Below are the code and all the weights of a small trained network. Each question names an input and a class and asks about switching units off, where a switched-off unit gives its printed mean instead of its output.

import numpy as np


def w(rows, s, z=0):
    codes = np.array(rows[::2]) - 128.0
    scale = np.full(codes.shape[1], s)
    scale[-1] = z or s
    return codes * scale


def norm(h):
    return h / np.sqrt((h * h).mean(-1, keepdims=True) + 1e-5)


def f(y):
    return np.maximum(y, 0)


def log_softmax(a):
    a = a - a.max(-1, keepdims=True)
    return a - np.log(np.exp(a).sum(-1, keepdims=True))


def net(x, mask):
    res = np.array(x, float).reshape(1, 2) / 4 @ E
    u = 0
    for l in range(4):
        y = f(norm(res) @ A[l][:, :-1].T + A[l][:, -1])
        res = res + np.where(mask[u : u + 5], y, B[l][:, -1]) @ B[l][:, :-1]
        u += 5
    return log_softmax(norm(res)[-1] @ U[:, :-1].T + U[:, -1])


A, B = {}, {}
E = w([
[64,162,144,138,94,255,138,63,122,132],'x0',
[55,148,109,134,80,123,108,100,17,138],'x1',
],0.0038)
A[0] = w([
[149,125,102,65,105,156,12,163,15,171,18],'L0N0',
[203,42,52,163,108,63,84,248,148,142,7],'L0N1',
[143,100,144,106,51,55,198,187,13,121,146],'L0N2',
[202,54,73,141,158,31,62,236,125,96,8],'L0N3',
[2,88,151,185,125,78,86,175,38,181,42],'L0N4',
],0.002,0.0016)
B[0] = w([
[121,166,101,62,69,173,146,141,161,69,180],'L0N0',
[153,159,172,94,148,87,186,160,115,182,228],'L0N1',
[135,161,201,155,142,158,135,77,158,71,241],'L0N2',
[175,71,203,107,255,96,75,148,120,184,254],'L0N3',
[91,162,32,107,121,205,135,134,108,137,218],'L0N4',
],0.0035,0.0024)
A[1] = w([
[191,117,114,143,176,111,158,122,186,117,9],'L1N0',
[123,86,155,190,143,170,111,126,151,110,78],'L1N1',
[192,56,160,102,184,4,122,161,137,151,83],'L1N2',
[205,122,144,107,212,32,108,191,80,137,120],'L1N3',
[128,100,74,158,92,98,122,108,40,173,48],'L1N4',
],0.0041,0.0013)
B[1] = w([
[140,73,130,119,155,174,53,217,122,74,183],'L1N0',
[174,138,210,85,89,94,91,128,131,120,148],'L1N1',
[59,224,88,252,127,57,207,73,195,237,255],'L1N2',
[142,168,120,234,196,108,150,87,200,178,253],'L1N3',
[141,152,90,117,92,166,96,199,85,70,165],'L1N4',
],0.0044,0.006)
A[2] = w([
[152,170,163,146,88,186,161,44,171,121,155],'L2N0',
[90,98,70,108,128,94,111,124,1,87,57],'L2N1',
[230,30,130,63,148,120,90,224,191,107,2],'L2N2',
[130,126,129,166,178,55,212,159,172,191,77],'L2N3',
[111,130,131,127,154,81,139,83,156,220,73],'L2N4',
],0.0042,0.0011)
B[2] = w([
[174,81,129,118,160,64,141,104,118,170,200],'L2N0',
[148,242,111,78,69,145,106,173,92,82,190],'L2N1',
[62,106,153,143,185,141,78,224,172,80,161],'L2N2',
[150,159,49,138,124,86,154,75,158,157,254],'L2N3',
[165,154,3,176,187,120,115,143,171,154,204],'L2N4',
],0.0053)
A[3] = w([
[129,52,148,107,200,157,76,253,171,46,83],'L3N0',
[149,105,180,103,156,131,117,240,164,74,2],'L3N1',
[194,64,193,70,130,118,143,101,100,107,45],'L3N2',
[101,111,78,193,120,186,181,47,140,167,151],'L3N3',
[9,178,73,104,29,110,53,167,46,60,61],'L3N4',
],0.0038,0.00081)
B[3] = w([
[105,119,147,161,202,211,1,232,95,72,180],'L3N0',
[143,92,158,138,163,161,57,197,166,40,162],'L3N1',
[82,125,160,81,94,174,114,80,90,163,152],'L3N2',
[173,114,142,108,147,69,119,131,145,137,217],'L3N3',
[170,248,112,107,105,168,167,197,89,121,254],'L3N4',
],0.0053,0.0045)
U = w([
[117,38,179,142,176,189,13,222,176,38,156],'0',
[79,25,111,121,86,92,135,125,120,57,3],'1',
[152,158,49,223,176,34,143,116,210,191,165],'2',
[156,42,207,51,98,154,127,2,124,202,145],'3',
[98,23,112,137,73,111,131,126,128,66,37],'4',
[140,245,94,93,47,182,133,155,54,106,182],'5',
[92,34,139,131,67,81,125,141,125,77,17],'6',
],0.0087,0.0052)

Each question gives the input, the list of numbers given to net, and the class t.
The units are the neurons (one row each of A and B). Each row of codes is followed by its name. A weight is (code - 128) times the scale printed after its matrix; where a second scale follows, it is the last column's (A, B and U).
mask holds one flag per neuron, layer by layer. A switched-off neuron (its flag False) gives its mean, the last column of its row in B, instead of its output. The means were averaged over made-up inputs and are rounded, as every weight is.
A unit's drop is (log p(t) with every unit on - log p(t) with that unit switched off) / (log p(t) with every unit on - log p(t) with every unit switched off).
The circuit of an input: a set's keep is (log p(t) with only the set's units on - log p(t) with every unit switched off) / (log p(t) with every unit on - log p(t) with every unit switched off). Starting from the 12 units with the biggest drops (on a tie, the unit counted first), units are removed one at a time, each time the one whose removal leaves the highest keep (on an exact tie, the one counted first), for as long as the keep stays at least 0.8.
units of the circuit, in order: the units of the circuit, biggest drop first
unit that matters most: the unit with the biggest drop
top k neurons: the k neurons with the biggest drops, biggest first
k most important neurons of layer l: the k neurons of layer l with the biggest drops, biggest first
drop of u: that unit's drop, to one decimal
input [0,2], class 5: units of the circuit, in order -> [L1N3; L1N2]
input [4,3], class 5: units of the circuit, in order -> [L1N2]
input [8,-7], class 3: top 2 neurons -> [L0N3; L1N0]
input [0,1], class 5: top 3 neurons -> [L1N3; L1N2; L0N4]
input [7,-7], class 0: units of the circuit, in order -> [L1N2; L2N3]
input [8,2], class 3: 2 most important neurons of layer 1 -> [L1N2; L1N4]
input [5,2], class 5: top 2 neurons -> [L1N3; L0N2]
input [1,1], class 5: top 3 neurons -> [L1N3; L1N2; L0N2]
input [2,-1], class 3: top 3 neurons -> [L1N0; L0N3; L1N2]
input [3,-3], class 0: top 2 neurons -> [L1N2; L1N3]
input [3,-2], class 3: top 4 neurons -> [L1N0; L0N3; L1N2; L1N3]
input [1,-5], class 0: top 2 neurons -> [L0N3; L1N0]
input [6,1], class 3: top 3 neurons -> [L1N2; L1N3; L2N0]
input [1,3], class 5: unit that matters most -> L1N3
input [1,-3], class 0: top 2 neurons -> [L0N3; L1N2]
input [6,-8], class 0: drop of L1N2 -> 1.3
input [7,-1], class 3: drop of L1N3 -> 0.1
input [-1,4], class 5: drop of L1N2 -> 0.0
input [1,-4], class 0: drop of L0N3 -> 1.0
